Below is a small trained network, with its code and all its weights. Each question gives an input and a class and asks what happens when units are switched off, that is, made to give their printed mean instead of their output.

import numpy as np


def w(rows, s, z=0):
    codes = np.array(rows[::2]) - 128.0
    scale = np.full(codes.shape[1], s)
    scale[-1] = z or s
    return codes * scale


def f(y):
    return np.maximum(y, 0)


def log_softmax(a):
    a = a - a.max(-1, keepdims=True)
    return a - np.log(np.exp(a).sum(-1, keepdims=True))


def net(x, mask):
    res = np.array(x, float).reshape(1, 3) / 4 @ E
    y = f(res @ A[0][:, :-1].T + A[0][:, -1])
    res = res + np.where(mask, y, B[0][:, -1]) @ B[0][:, :-1]
    return log_softmax(res[-1] @ U[:, :-1].T + U[:, -1])


A, B = {}, {}
E = w([
[76,252,186],'x0',
[231,138,214],'x1',
[161,177,35],'x2',
],0.012)
A[0] = w([
[170,48,122,103],'N0',
[109,137,169,255],'N1',
[183,84,83,104],'N2',
[26,116,155,76],'N3',
[180,189,157,206],'N4',
[147,211,112,78],'N5',
[134,88,228,101],'N6',
[172,87,57,175],'N7',
[68,100,64,60],'N8',
[136,3,141,165],'N9',
[172,85,97,31],'N10',
[138,210,113,70],'N11',
[6,129,50,149],'N12',
[37,154,181,77],'N13',
[75,125,90,103],'N14',
[147,41,122,80],'N15',
[171,100,212,104],'N16',
],0.017,0.0045)
B[0] = w([
[82,66,39,211],'N0',
[149,176,173,182],'N1',
[20,123,119,205],'N2',
[35,174,220,182],'N3',
[147,185,178,206],'N4',
[147,218,63,187],'N5',
[253,122,140,204],'N6',
[84,96,114,227],'N7',
[153,66,171,203],'N8',
[154,185,6,241],'N9',
[52,131,100,183],'N10',
[138,192,71,186],'N11',
[130,62,205,251],'N12',
[53,145,198,196],'N13',
[129,60,153,180],'N14',
[129,155,24,206],'N15',
[249,51,143,205],'N16',
],0.011,0.017)
U = w([
[30,158,206,190],'0',
[126,126,56,116],'1',
[116,4,140,171],'2',
[136,234,79,255],'3',
[133,140,132,9],'4',
[202,115,80,101],'5',
[218,112,197,85],'6',
],0.016,0.0056)

Each question gives the input, the list of numbers given to net, and the class t.
The units are the neurons (one row each of A and B). Each row of codes is followed by its name. A weight is (code - 128) times the scale printed after its matrix; where a second scale follows, it is the last column's (A, B and U).
mask holds one flag per neuron, in row order. A switched-off neuron (its flag False) gives its mean, the last column of its row in B, instead of its output. The means were averaged over made-up inputs and are rounded, as every weight is.
A unit's drop is (log p(t) with every unit on - log p(t) with that unit switched off) / (log p(t) with every unit on - log p(t) with every unit switched off).
The circuit of an input: a set's keep is (log p(t) with only the set's units on - log p(t) with every unit switched off) / (log p(t) with every unit on - log p(t) with every unit switched off). Starting from the 12 units with the biggest drops (on a tie, the unit counted first), units are removed one at a time, each time the one whose removal leaves the highest keep (on an exact tie, the one counted first), for as long as the keep stays at least 0.8.
units of the circuit, in order: the units of the circuit, biggest drop first
unit that matters most: the unit with the biggest drop
k most important neurons: the k neurons with the biggest drops, biggest first
drop when u is switched off: that unit's drop, to one decimal
input [-4,-3,-7], class 1: unit that matters most	N9
input [-2,7,-1], class 5: 2 most important neurons	N12; N0
input [8,3,-5], class 6: 2 most important neurons	N6; N16
input [4,1,-3], class 6: 3 most important neurons	N2; N6; N10
input [7,-4,6], class 0: 4 most important neurons	N12; N9; N13; N15
input [8,-1,2], class 0: 3 most important neurons	N9; N13; N15
input [4,0,0], class 0: 4 most important neurons	N9; N15; N6; N13
input [-5,5,-1], class 5: 2 most important neurons	N16; N6
input [4,8,2], class 6: 2 most important neurons	N16; N9
input [5,-7,8], class 0: 2 most important neurons	N12; N16
input [-4,6,0], class 5: 2 most important neurons	N16; N6
input [7,4,-2], class 6: 2 most important neurons	N9; N16
input [2,-8,-2], class 0: drop when N3 is switched off	1.6
input [-2,3,-8], class 5: units of the circuit, in order	N9
input [-3,4,8], class 1: drop when N16 is switched off	-0.2
input [-3,-6,1], class 2: drop when N16 is switched off	0.0
